Below are the code and all the weights of a small trained network. Each question names an input and a class and asks about switching units off, where a switched-off unit gives its printed mean instead of its output.

import numpy as np


def w(rows, s, z=0):
    codes = np.array(rows[::2]) - 128.0
    scale = np.full(codes.shape[1], s)
    scale[-1] = z or s
    return codes * scale


def norm(h):
    return h / np.sqrt((h * h).mean(-1, keepdims=True) + 1e-5)


def f(y):
    return y / 2 * (1 + np.tanh(0.7978845608 * (y + 0.044715 * y**3)))


def log_softmax(a):
    a = a - a.max(-1, keepdims=True)
    return a - np.log(np.exp(a).sum(-1, keepdims=True))


def net(x, mask):
    res = np.array(x, float).reshape(1, 7) / 4 @ E
    u = 0
    for l in range(2):
        y = f(norm(res) @ A[l][:, :-1].T + A[l][:, -1])
        res = res + np.where(mask[u : u + 3], y, B[l][:, -1]) @ B[l][:, :-1]
        u += 3
    return log_softmax(norm(res)[-1] @ U[:, :-1].T + U[:, -1])


A, B = {}, {}
E = w([
[126,92,132,189,119,124,175,156,82,102,162,117],'x0',
[142,35,64,183,67,81,95,80,152,76,120,145],'x1',
[213,136,2,171,36,64,32,160,133,99,116,83],'x2',
[172,183,154,195,143,140,158,189,34,130,173,188],'x3',
[90,181,158,124,190,88,198,195,67,122,89,27],'x4',
[22,97,124,57,164,131,117,78,65,46,56,106],'x5',
[66,17,84,115,107,151,109,135,130,103,170,58],'x6',
],0.0093)
A[0] = w([
[47,162,158,112,205,213,154,133,125,106,160,143,2],'0.n1',
[151,3,84,141,145,162,162,218,52,150,134,61,32],'0.n2',
[92,95,92,153,129,190,137,100,194,133,219,216,52],'0.n3',
],0.0068,0.0044)
B[0] = w([
[99,177,78,87,82,61,97,98,136,216,143,64,251],'0.n1',
[66,168,168,140,77,123,108,116,84,71,196,64,221],'0.n2',
[208,1,181,144,102,249,103,134,167,154,135,201,243],'0.n3',
],0.0097,0.0028)
A[1] = w([
[73,141,101,124,115,135,48,61,132,1,60,208,17],'1.n1',
[100,67,139,142,100,146,140,182,76,91,148,55,29],'1.n2',
[80,37,195,153,168,94,119,81,182,41,24,81,3],'1.n3',
],0.0077,0.0051)
B[1] = w([
[170,100,8,97,225,125,66,108,13,117,81,238,252],'1.n1',
[57,131,85,162,68,107,77,182,96,35,212,112,200],'1.n2',
[90,95,80,144,157,53,237,84,225,158,114,121,211],'1.n3',
],0.011,0.0037)
U = w([
[29,105,119,205,45,96,96,204,5,27,237,48,150],'0',
[27,40,50,101,170,37,225,40,197,102,68,79,1],'1',
[227,194,53,167,40,52,34,188,229,158,102,66,59],'2',
[210,236,232,223,141,99,231,198,36,188,177,214,96],'3',
[187,27,200,158,55,222,91,60,210,188,226,232,228],'4',
[45,214,236,33,221,193,198,125,98,182,97,80,149],'5',
[162,70,20,81,177,116,31,49,23,87,42,228,67],'6',
],0.013,0.0055)

Each question gives the input, the list of numbers given to net, and the class t.
The units are the neurons (one row each of A and B). Each row of codes is followed by its name. A weight is (code - 128) times the scale printed after its matrix; where a second scale follows, it is the last column's (A, B and U).
mask holds one flag per neuron, layer by layer. A switched-off neuron (its flag False) gives its mean, the last column of its row in B, instead of its output. The means were averaged over made-up inputs and are rounded, as every weight is.
A unit's drop is (log p(t) with every unit on - log p(t) with that unit switched off) / (log p(t) with every unit on - log p(t) with every unit switched off).
The circuit of an input: a set's keep is (log p(t) with only the set's units on - log p(t) with every unit switched off) / (log p(t) with every unit on - log p(t) with every unit switched off). Starting from all 6 units, units are removed one at a time, each time the one whose removal leaves the highest keep (on an exact tie, the one counted first), for as long as the keep stays at least 0.8.
units of the circuit, in order: the units of the circuit, biggest drop first
top k neurons: the k neurons with the biggest drops, biggest first
drop when u is switched off: that unit's drop, to one decimal
input [7,6,-7,-6,8,1,3], class 0: top 2 neurons => (1.n2 0.n2)
input [5,-1,-5,-7,5,6,-6], class 1: units of the circuit, in order => (1.n3)
input [-2,-7,7,-2,-6,2,0], class 6: units of the circuit, in order => (1.n1 0.n1)
input [-1,8,4,-7,5,-3,0], class 1: top 2 neurons => (1.n3 0.n1)
input [6,-5,-8,5,4,7,6], class 0: top 3 neurons => (1.n2 0.n2 1.n3)
input [8,-6,1,1,6,6,-3], class 0: top 3 neurons => (1.n2 1.n3 0.n2)
input [6,6,1,3,7,-7,-2], class 0: top 2 neurons => (0.n2 1.n2)
input [5,3,6,-8,1,-5,8], class 0: top 2 neurons => (0.n2 1.n2)
input [6,1,-2,8,3,-2,3], class 0: drop when 0.n1 is switched off => 0.0
input [6,-5,0,2,-6,-8,-5], class 4: drop when 0.n3 is switched off => 0.7
input [8,-3,0,7,4,-1,1], class 0: drop when 0.n2 is switched off => 0.1
